Below is a small trained network, with its code and all its weights. Each question gives an input and a target symbol and asks what happens when units are switched off, that is, made to give their printed mean instead of their output.

import numpy as np


def w(rows, s, z=0):
    codes = np.array(rows[::2]) - 128.0
    scale = np.full(codes.shape[1], s)
    scale[-1] = z or s
    return codes * scale


def f(y):
    return np.maximum(y, 0)


def softmax(a):
    e = np.exp(a - a.max(-1, keepdims=True))
    return e / e.sum(-1, keepdims=True)


def log_softmax(a):
    a = a - a.max(-1, keepdims=True)
    return a - np.log(np.exp(a).sum(-1, keepdims=True))


def net(x, mask):
    ids = ['ΞΠΦΩαβγδεηθμστψ'.index(c) for c in x.split()]
    T = len(ids)
    res = E[ids] + P[:T]
    u = 0
    for l in range(2):
        r = res
        for j in range(2):
            rows = slice(3 * j, 3 * j + 3)
            q, k, v = (r @ M[l][rows].T for M in (Q, K, V))
            z = softmax(np.where(np.tri(T) > 0, q @ k.T / 3**0.5, -1e9)) @ v
            o = O[l][rows]
            res = res + np.where(mask[u + j], z, o[:, -1]) @ o[:, :-1]
        u += 2
        y = f(res @ A[l][:, :-1].T + A[l][:, -1])
        res = res + np.where(mask[u : u + 4], y, B[l][:, -1]) @ B[l][:, :-1]
        u += 4
    return log_softmax(res[-1] @ U[:, :-1].T + U[:, -1])


Q, K, V, O, A, B = {}, {}, {}, {}, {}, {}
E = w([
[87,184,172,163,89,83,110,117],'Ξ',
[84,142,136,138,118,119,103,3],'Π',
[139,117,190,89,157,153,104,104],'Φ',
[76,195,91,137,157,141,147,96],'Ω',
[143,105,103,174,103,66,165,133],'α',
[115,176,98,145,152,155,176,204],'β',
[107,162,131,105,161,171,185,76],'γ',
[94,121,178,176,168,89,116,97],'δ',
[58,84,146,160,102,191,143,137],'ε',
[182,73,113,122,184,141,176,98],'η',
[137,155,202,156,140,95,57,222],'θ',
[52,47,180,81,81,49,87,137],'μ',
[74,219,159,124,151,115,36,93],'σ',
[194,152,114,124,75,68,182,132],'τ',
[121,121,199,142,143,86,225,98],'ψ',
],0.018)
P = w([
[43,94,122,17,140,57,172,186],'0',
[62,97,134,45,136,64,173,178],'1',
[76,112,136,69,136,79,175,174],'2',
[94,124,139,91,140,93,171,167],'3',
[108,135,143,112,144,105,162,158],'4',
[124,146,146,133,148,118,157,146],'5',
[138,157,151,154,148,133,154,137],'6',
[154,170,154,174,146,145,150,124],'7',
[169,180,160,192,149,161,144,113],'8',
[183,190,164,213,148,175,137,101],'9',
[195,202,169,233,146,193,129,89],'10',
[208,209,171,254,144,203,125,75],'11',
],0.0098)
Q[0] = w([
[115,128,227,166,135,144,161,155],'L0H1',
[127,52,100,123,105,129,106,29],'L0H1',
[201,64,82,124,47,110,5,204],'L0H1',
[129,121,133,116,48,123,73,123],'L0H2',
[58,167,150,174,135,126,192,132],'L0H2',
[101,162,181,140,134,96,195,102],'L0H2',
],0.025)
K[0] = w([
[178,136,227,195,137,138,138,145],'L0H1',
[149,64,108,93,62,148,141,52],'L0H1',
[40,66,217,6,119,75,136,210],'L0H1',
[89,89,137,115,139,77,117,152],'L0H2',
[202,176,139,176,134,166,129,119],'L0H2',
[168,127,156,204,110,188,95,109],'L0H2',
],0.021)
V[0] = w([
[211,230,145,47,2,152,151,136],'L0H1',
[96,189,212,155,134,223,119,125],'L0H1',
[173,117,77,179,92,112,95,134],'L0H1',
[87,137,106,161,86,168,159,60],'L0H2',
[177,150,153,95,116,178,149,74],'L0H2',
[156,144,114,35,119,192,79,150],'L0H2',
],0.0072)
O[0] = w([
[65,126,167,173,135,89,19,151,86],'L0H1',
[254,39,137,147,172,57,86,163,226],'L0H1',
[107,120,193,100,103,175,155,80,2],'L0H1',
[104,202,179,54,78,234,235,186,94],'L0H2',
[116,152,120,121,125,182,117,211,119],'L0H2',
[88,161,85,160,237,63,65,192,21],'L0H2',
],0.0048,0.005)
A[0] = w([
[154,33,101,1,194,249,56,19,197],'L0N1',
[92,107,124,235,90,113,240,178,88],'L0N2',
[132,117,55,102,160,143,137,168,45],'L0N3',
[69,22,66,171,145,218,93,147,1],'L0N4',
],0.009,0.0023)
B[0] = w([
[254,211,92,32,137,80,145,65,156],'L0N1',
[230,193,81,64,174,78,76,125,254],'L0N2',
[181,126,93,103,124,145,165,159,135],'L0N3',
[254,161,94,82,84,39,57,80,137],'L0N4',
],0.009,0.0088)
Q[1] = w([
[58,57,136,191,54,180,164,207],'L1H1',
[173,155,18,147,88,102,88,160],'L1H1',
[123,103,60,147,136,171,172,109],'L1H1',
[185,165,72,131,181,95,90,159],'L1H2',
[162,202,182,27,168,121,33,101],'L1H2',
[73,9,71,118,119,252,83,120],'L1H2',
],0.026)
K[1] = w([
[58,75,128,6,134,32,133,147],'L1H1',
[152,214,213,136,223,107,142,105],'L1H1',
[119,171,127,52,141,189,154,192],'L1H1',
[160,184,188,124,196,172,106,117],'L1H2',
[151,215,156,243,148,72,199,119],'L1H2',
[62,143,151,40,159,3,173,158],'L1H2',
],0.023)
V[1] = w([
[199,99,5,120,46,126,149,143],'L1H1',
[101,190,54,188,39,93,61,43],'L1H1',
[78,181,110,93,251,114,155,82],'L1H1',
[54,103,91,116,188,185,111,100],'L1H2',
[148,132,124,47,192,233,7,208],'L1H2',
[177,37,167,32,117,148,46,25],'L1H2',
],0.013)
O[1] = w([
[153,143,254,146,101,125,204,139,129],'L1H1',
[69,184,153,16,136,158,153,128,83],'L1H1',
[150,168,145,126,132,229,30,80,200],'L1H1',
[185,132,178,149,195,129,171,182,8],'L1H2',
[97,94,239,59,225,113,142,141,114],'L1H2',
[152,88,133,45,83,165,3,206,148],'L1H2',
],0.0094,0.017)
A[1] = w([
[8,231,128,198,137,171,180,191,39],'L1N1',
[233,230,115,94,179,181,177,216,111],'L1N2',
[221,94,32,77,116,244,249,93,10],'L1N3',
[75,48,20,22,97,161,208,151,2],'L1N4',
],0.012,0.0043)
B[1] = w([
[146,86,88,117,8,57,93,138,163],'L1N1',
[83,192,92,168,163,114,137,173,225],'L1N2',
[106,5,179,79,159,191,150,158,246],'L1N3',
[78,116,204,187,196,52,214,96,160],'L1N4',
],0.013)
U = w([
[45,64,170,117,151,116,133,107,52],'Ξ',
[31,133,72,145,96,152,103,224,150],'Π',
[109,73,117,159,144,61,12,253,1],'Φ',
[73,121,110,181,186,199,143,114,134],'Ω',
[33,144,167,63,82,190,144,93,38],'α',
[163,143,190,118,149,120,140,66,96],'β',
[193,176,95,185,144,106,123,168,173],'γ',
[142,51,130,98,164,127,144,224,34],'δ',
[147,157,153,49,113,85,145,186,228],'ε',
[29,185,202,234,70,184,33,131,158],'η',
[173,105,57,58,185,71,159,89,218],'θ',
[171,115,169,77,98,110,124,112,204],'μ',
[88,189,59,65,164,147,108,87,98],'σ',
[79,194,117,77,69,121,132,47,83],'τ',
[160,102,93,144,104,178,113,52,209],'ψ',
],0.0068,0.0043)

Each question gives the input, a string of symbols that net reads in full, and the target symbol t.
The units are the heads (3 rows each of Q, K, V and O) and the neurons (one row each of A and B). Each row of codes is followed by its name. A weight is (code - 128) times the scale printed after its matrix; where a second scale follows, it is the last column's (O, A, B and U).
mask holds one flag per unit, layer by layer, with each layer's heads first. A switched-off unit (its flag False) gives its mean, the last column of its rows in O or B, instead of its output. The means were averaged over made-up inputs and are rounded, as every weight is.
A unit's drop is (log p(t) with every unit on - log p(t) with that unit switched off) / (log p(t) with every unit on - log p(t) with every unit switched off).
The circuit of an input: a set's keep is (log p(t) with only the set's units on - log p(t) with every unit switched off) / (log p(t) with every unit on - log p(t) with every unit switched off). Starting from all 12 units, units are removed one at a time, each time the one whose removal leaves the highest keep (on an exact tie, the one counted first), for as long as the keep stays at least 0.8.
circuit, biggest first: the units of the circuit, biggest drop first
k most important neurons: the k neurons with the biggest drops, biggest first
top k neurons in layer l: the k neurons of layer l with the biggest drops, biggest first
input θ θ μ μ θ ψ, target θ: circuit, biggest first : L0N2, L1H1
input γ Φ ε, target Φ: circuit, biggest first : L0N1, L1H2
input ψ σ ψ ψ γ ψ ψ ψ θ ψ, target θ: circuit, biggest first : L1H1, L0N2
input σ β Φ θ ψ μ τ ε Φ, target ε: 4 most important neurons : L0N1, L0N4, L1N3, L1N2
input ψ θ ψ σ α, target σ: circuit, biggest first : L1H1
input α ψ ψ Φ Ω ψ ψ θ μ Π ε, target Π: top 2 neurons in layer 0 : L0N2, L0N4
input ε ε ψ, target ε: 2 most important neurons : L0N4, L0N2
input θ σ ψ ψ θ, target σ: 2 most important neurons : L0N2, L0N1
input τ Φ θ Ω ψ ψ Ω ψ ψ θ ε, target θ: circuit, biggest first : L1H1, L0N4, L0N2
input η Ξ ψ ε ψ Φ β θ γ ψ, target γ: circuit, biggest first : L0N2, L1H2, L1N2
input ψ θ Φ μ ψ ψ ψ ψ θ Φ, target θ: top 2 neurons in layer 0 : L0N1, L0N2
input ψ θ ψ Φ θ ψ θ ψ ψ, target ψ: circuit, biggest first : L1H2, L1N2
input Φ Ω ψ ψ, target ψ: circuit, biggest first : L0H2, L1H2
input ψ ψ ψ Φ ε Φ Φ θ α, target θ: circuit, biggest first : L1H1, L0N2, L1H2
input σ ψ Π θ ψ μ ψ α ε, target α: 3 most important neurons : L0N2, L1N3, L0N4
input Ω ψ ε ε ψ Φ μ, target Ξ: circuit, biggest first : L1H1, L0N2, L1N4
input Π ψ ψ Φ θ ψ ψ τ ψ θ, target η: circuit, biggest first : L0N2, L0N1, L0H2, L1H1
input ψ ψ Φ ψ ε Ω ψ Φ θ Ω ψ, target Ω: circuit, biggest first : L1H2, L1N2, L1N3, L0N2
input θ ψ ψ μ ε σ Ω β α, target β: circuit, biggest first : L1H2, L1H1
input θ Ω ψ α ψ θ ε α, target ε: circuit, biggest first : L1H1, L0N2
input ψ α α, target α: 2 most important neurons : L0N2, L1N3
input θ ψ ψ ψ σ σ ψ ψ ψ δ, target ψ: top 2 neurons in layer 1 : L1N2, L1N4
input Φ ψ ψ ψ Ξ θ ε ψ ψ η ψ, target η: most important neuron : L0N1
input ψ β β, target γ: 2 most important neurons : L1N2, L1N3
input γ σ ψ ψ θ Ω θ ψ θ Ξ, target τ: top neuron in layer 0 : L0N2
input θ ψ ψ ψ β θ τ α Π η ψ, target η: 2 most important neurons : L0N2, L0N1
input Ξ α θ δ θ ψ ψ μ ψ γ ε, target γ: top 2 neurons in layer 1 : L1N3, L1N2
input θ θ η β Π, target α: top neuron in layer 1 : L1N3
